Here is a tiny trained network, its code and every weight. The questions are about switching its units off for an input and a class, where a switched-off unit gives its printed mean instead of its output.

import numpy as np


def w(rows, s, z=0):
    codes = np.array(rows[::2]) - 128.0
    scale = np.full(codes.shape[1], s)
    scale[-1] = z or s
    return codes * scale


def f(y):
    return y / 2 * (1 + np.tanh(0.7978845608 * (y + 0.044715 * y**3)))


def log_softmax(a):
    a = a - a.max(-1, keepdims=True)
    return a - np.log(np.exp(a).sum(-1, keepdims=True))


def net(x, mask):
    res = np.array(x, float).reshape(1, 4) / 4 @ E
    y = f(res @ A[0][:, :-1].T + A[0][:, -1])
    res = res + np.where(mask, y, B[0][:, -1]) @ B[0][:, :-1]
    return log_softmax(res[-1] @ U[:, :-1].T + U[:, -1])


A, B = {}, {}
E = w([
[192,122,33,164],'x0',
[148,130,143,129],'x1',
[158,2,137,107],'x2',
[90,98,139,211],'x3',
],0.0096)
A[0] = w([
[56,143,214,132,77],'neuron 1',
[127,148,109,159,156],'neuron 2',
[117,104,147,84,163],'neuron 3',
[149,129,149,135,126],'neuron 4',
[134,96,89,142,100],'neuron 5',
[148,45,115,154,1],'neuron 6',
[146,42,118,137,146],'neuron 7',
[101,87,152,164,169],'neuron 8',
[80,73,181,229,148],'neuron 9',
[146,127,155,108,142],'neuron 10',
[112,182,145,111,64],'neuron 11',
[96,236,143,97,29],'neuron 12',
[182,133,55,101,109],'neuron 13',
[166,100,74,126,106],'neuron 14',
[118,83,157,48,173],'neuron 15',
[117,128,170,133,144],'neuron 16',
[116,133,106,149,128],'neuron 17',
[132,131,115,125,128],'neuron 18',
[178,179,81,45,217],'neuron 19',
[141,42,118,138,204],'neuron 20',
[135,170,100,213,139],'neuron 21',
[142,189,92,255,136],'neuron 22',
[104,244,128,112,216],'neuron 23',
[120,126,154,141,121],'neuron 24',
[118,86,158,47,148],'neuron 25',
],0.011,0.0055)
B[0] = w([
[172,137,110,206,195],'neuron 1',
[136,114,132,93,149],'neuron 2',
[84,119,133,105,170],'neuron 3',
[120,125,125,126,129],'neuron 4',
[155,128,144,138,143],'neuron 5',
[205,138,112,142,161],'neuron 6',
[117,145,137,189,207],'neuron 7',
[159,141,128,134,178],'neuron 8',
[179,141,117,214,215],'neuron 9',
[103,110,115,128,144],'neuron 10',
[100,119,122,171,146],'neuron 11',
[62,128,144,212,187],'neuron 12',
[155,141,133,194,178],'neuron 13',
[145,140,137,181,163],'neuron 14',
[59,122,138,63,209],'neuron 15',
[105,124,121,148,152],'neuron 16',
[147,138,148,97,133],'neuron 17',
[136,134,138,125,129],'neuron 18',
[96,137,136,214,230],'neuron 19',
[73,147,128,144,228],'neuron 20',
[133,109,130,46,175],'neuron 21',
[137,99,121,3,202],'neuron 22',
[220,114,117,188,254],'neuron 23',
[121,122,111,151,134],'neuron 24',
[79,129,129,68,197],'neuron 25',
],0.019,0.0079)
U = w([
[100,139,177,162,56],'0',
[202,136,134,139,118],'1',
[105,87,153,2,253],'2',
],0.0098,0.00048)

Each question gives the input, the list of numbers given to net, and the class t.
The units are the neurons (one row each of A and B). Each row of codes is followed by its name. A weight is (code - 128) times the scale printed after its matrix; where a second scale follows, it is the last column's (A, B and U).
mask holds one flag per neuron, in row order. A switched-off neuron (its flag False) gives its mean, the last column of its row in B, instead of its output. The means were averaged over made-up inputs and are rounded, as every weight is.
A unit's drop is (log p(t) with every unit on - log p(t) with that unit switched off) / (log p(t) with every unit on - log p(t) with every unit switched off).
The circuit of an input: a set's keep is (log p(t) with only the set's units on - log p(t) with every unit switched off) / (log p(t) with every unit on - log p(t) with every unit switched off). Starting from the 12 units with the biggest drops (on a tie, the unit counted first), units are removed one at a time, each time the one whose removal leaves the highest keep (on an exact tie, the one counted first), for as long as the keep stays at least 0.8.
units of the circuit, in order: the units of the circuit, biggest drop first
top k neurons: the k neurons with the biggest drops, biggest first
drop of u: that unit's drop, to one decimal
input [3,3,0,3], class 2: units of the circuit, in order => [neuron 23; neuron 22; neuron 19]
input [3,-5,-6,7], class 2: units of the circuit, in order => [neuron 22]
input [4,7,5,-1], class 0: units of the circuit, in order => [neuron 23; neuron 20]
input [8,-7,6,-2], class 0: top 2 neurons => [neuron 20; neuron 23]
input [-3,-6,-5,2], class 1: units of the circuit, in order => [neuron 23; neuron 20]
input [-8,8,-6,6], class 1: units of the circuit, in order => [neuron 23; neuron 1]
input [6,3,0,5], class 2: top 2 neurons => [neuron 22; neuron 23]
input [1,5,8,-4], class 0: top 2 neurons => [neuron 7; neuron 22]
input [0,-7,7,-8], class 2: top 3 neurons => [neuron 15; neuron 25; neuron 9]
input [4,2,1,-5], class 0: top 2 neurons => [neuron 19; neuron 23]
input [-7,7,-6,4], class 1: top 2 neurons => [neuron 23; neuron 1]
input [2,5,-7,6], class 2: top 2 neurons => [neuron 22; neuron 21]
input [-1,1,-8,8], class 1: top 2 neurons => [neuron 23; neuron 9]
input [6,-4,7,-1], class 0: units of the circuit, in order => [neuron 20]
input [-8,-3,-7,2], class 1: top 2 neurons => [neuron 23; neuron 1]
input [-1,-8,8,-7], class 2: top 2 neurons => [neuron 15; neuron 25]
input [2,0,7,-7], class 0: drop of neuron 19 => 0.2
input [7,8,4,-1], class 0: drop of neuron 11 => -0.1
input [-6,-3,-5,2], class 1: drop of neuron 10 => 0.0
input [2,0,8,-2], class 0: top neuron => [neuron 7]
